Here is a tiny trained network, its code and every weight. The questions are about switching its units off for an input and a class, where a switched-off unit gives its printed mean instead of its output.

import numpy as np


def w(rows, s, z=0):
    codes = np.array(rows[::2]) - 128.0
    scale = np.full(codes.shape[1], s)
    scale[-1] = z or s
    return codes * scale


def f(y):
    return y / 2 * (1 + np.tanh(0.7978845608 * (y + 0.044715 * y**3)))


def log_softmax(a):
    a = a - a.max(-1, keepdims=True)
    return a - np.log(np.exp(a).sum(-1, keepdims=True))


def net(x, mask):
    res = np.array(x, float).reshape(1, 6) / 4 @ E
    y = f(res @ A[0][:, :-1].T + A[0][:, -1])
    res = res + np.where(mask, y, B[0][:, -1]) @ B[0][:, :-1]
    return log_softmax(res[-1] @ U[:, :-1].T + U[:, -1])


A, B = {}, {}
E = w([
[124,183,128,136,66,141,68,172,190],'x0',
[97,123,196,177,131,145,164,168,87],'x1',
[76,140,170,50,179,148,129,97,121],'x2',
[143,92,152,145,125,65,117,188,144],'x3',
[91,180,140,60,138,126,119,248,67],'x4',
[136,148,55,141,143,137,139,114,80],'x5',
],0.012)
A[0] = w([
[49,110,252,130,159,172,137,134,116,194],'N1',
[102,100,175,40,137,152,127,169,107,213],'N2',
[97,120,204,152,181,218,134,121,121,190],'N3',
[146,14,102,154,143,63,161,103,95,122],'N4',
[162,155,64,112,106,152,96,99,98,167],'N5',
[69,188,78,136,100,122,154,217,103,252],'N6',
[159,122,49,199,111,138,109,95,106,164],'N7',
[113,156,58,79,104,180,118,92,168,184],'N8',
[85,108,203,116,141,125,123,152,84,196],'N9',
[133,142,209,165,179,135,113,115,195,212],'N10',
[145,79,108,77,166,121,121,26,136,253],'N11',
[98,190,81,94,132,198,90,180,73,218],'N12',
[93,151,204,94,157,88,134,167,91,195],'N13',
[128,96,148,181,70,106,103,191,193,144],'N14',
[155,113,145,209,167,127,132,136,135,255],'N15',
[69,113,180,68,122,126,107,207,108,126],'N16',
[138,168,90,150,58,162,112,161,142,217],'N17',
[99,134,159,141,123,151,126,144,122,229],'N18',
[196,78,70,130,178,83,199,101,84,197],'N19',
[200,96,106,168,70,98,78,106,148,224],'N20',
[116,84,189,167,158,117,114,78,117,188],'N21',
],0.012,0.0036)
B[0] = w([
[186,106,114,71,64,170,236,107,54,227],'N1',
[110,166,170,141,185,92,225,63,120,220],'N2',
[113,123,129,56,41,173,216,41,85,199],'N3',
[130,33,7,166,152,120,100,136,83,217],'N4',
[13,176,172,219,138,179,83,149,109,195],'N5',
[125,170,213,130,119,120,86,161,77,238],'N6',
[80,147,93,135,151,110,58,176,134,217],'N7',
[66,157,218,125,154,186,113,114,164,219],'N8',
[197,95,174,152,98,78,239,128,132,202],'N9',
[112,51,99,84,48,106,155,81,154,182],'N10',
[76,82,85,181,181,234,173,98,225,250],'N11',
[145,211,184,140,132,141,123,130,62,246],'N12',
[205,115,180,112,206,81,208,96,67,222],'N13',
[122,69,238,19,67,36,58,163,192,206],'N14',
[153,95,88,58,101,73,172,159,99,183],'N15',
[139,105,151,125,211,76,186,142,96,230],'N16',
[106,203,142,92,116,124,2,134,107,198],'N17',
[180,132,163,112,76,79,143,81,111,163],'N18',
[116,85,84,246,174,132,132,201,88,233],'N19',
[107,93,84,101,108,100,4,217,233,227],'N20',
[98,84,57,134,51,163,145,152,113,190],'N21',
],0.0078,0.014)
U = w([
[150,75,147,108,73,66,91,173,195,133],'0',
[196,111,173,125,184,74,176,142,100,118],'1',
[114,211,125,138,92,174,75,169,64,102],'2',
[131,69,40,168,133,147,108,173,115,246],'3',
[161,84,96,110,9,162,189,103,98,124],'4',
[70,119,137,150,156,238,128,131,189,49],'5',
],0.014,0.0012)

Each question gives the input, the list of numbers given to net, and the class t.
The units are the neurons (one row each of A and B). Each row of codes is followed by its name. A weight is (code - 128) times the scale printed after its matrix; where a second scale follows, it is the last column's (A, B and U).
mask holds one flag per neuron, in row order. A switched-off neuron (its flag False) gives its mean, the last column of its row in B, instead of its output. The means were averaged over made-up inputs and are rounded, as every weight is.
A unit's drop is (log p(t) with every unit on - log p(t) with that unit switched off) / (log p(t) with every unit on - log p(t) with every unit switched off).
The circuit of an input: a set's keep is (log p(t) with only the set's units on - log p(t) with every unit switched off) / (log p(t) with every unit on - log p(t) with every unit switched off). Starting from the 12 units with the biggest drops (on a tie, the unit counted first), units are removed one at a time, each time the one whose removal leaves the highest keep (on an exact tie, the one counted first), for as long as the keep stays at least 0.8.
units of the circuit, in order: the units of the circuit, biggest drop first
most important unit: the unit with the biggest drop
top k neurons: the k neurons with the biggest drops, biggest first
drop of u: that unit's drop, to one decimal
input [-1,4,7,-2,0,1], class 4: most important unit	N3
input [-4,1,4,-5,-7,8], class 5: top 2 neurons	N11, N8
input [5,0,5,1,-2,6], class 2: units of the circuit, in order	N11, N9
input [4,-7,-8,1,-1,4], class 0: top 3 neurons	N20, N14, N12
input [2,1,-6,-1,-3,5], class 0: top 2 neurons	N20, N11
input [8,0,8,2,6,8], class 1: top 2 neurons	N16, N13
input [0,-2,-8,7,6,4], class 0: top 2 neurons	N14, N20
input [-2,-6,-7,-6,-5,8], class 3: top 2 neurons	N19, N4
input [-8,-4,7,-7,-3,-6], class 5: top 2 neurons	N11, N8
input [-7,1,4,-6,3,7], class 5: top 2 neurons	N11, N16
input [-8,-4,2,-4,-1,-7], class 4: drop of N7	0.3
input [-5,-2,-7,7,4,-3], class 0: drop of N14	0.7
input [2,-6,-6,8,-1,6], class 0: drop of N14	1.0
input [1,-4,6,-6,4,2], class 5: most important unit	N8
input [-6,-4,4,-6,-1,-4], class 5: drop of N11	0.2
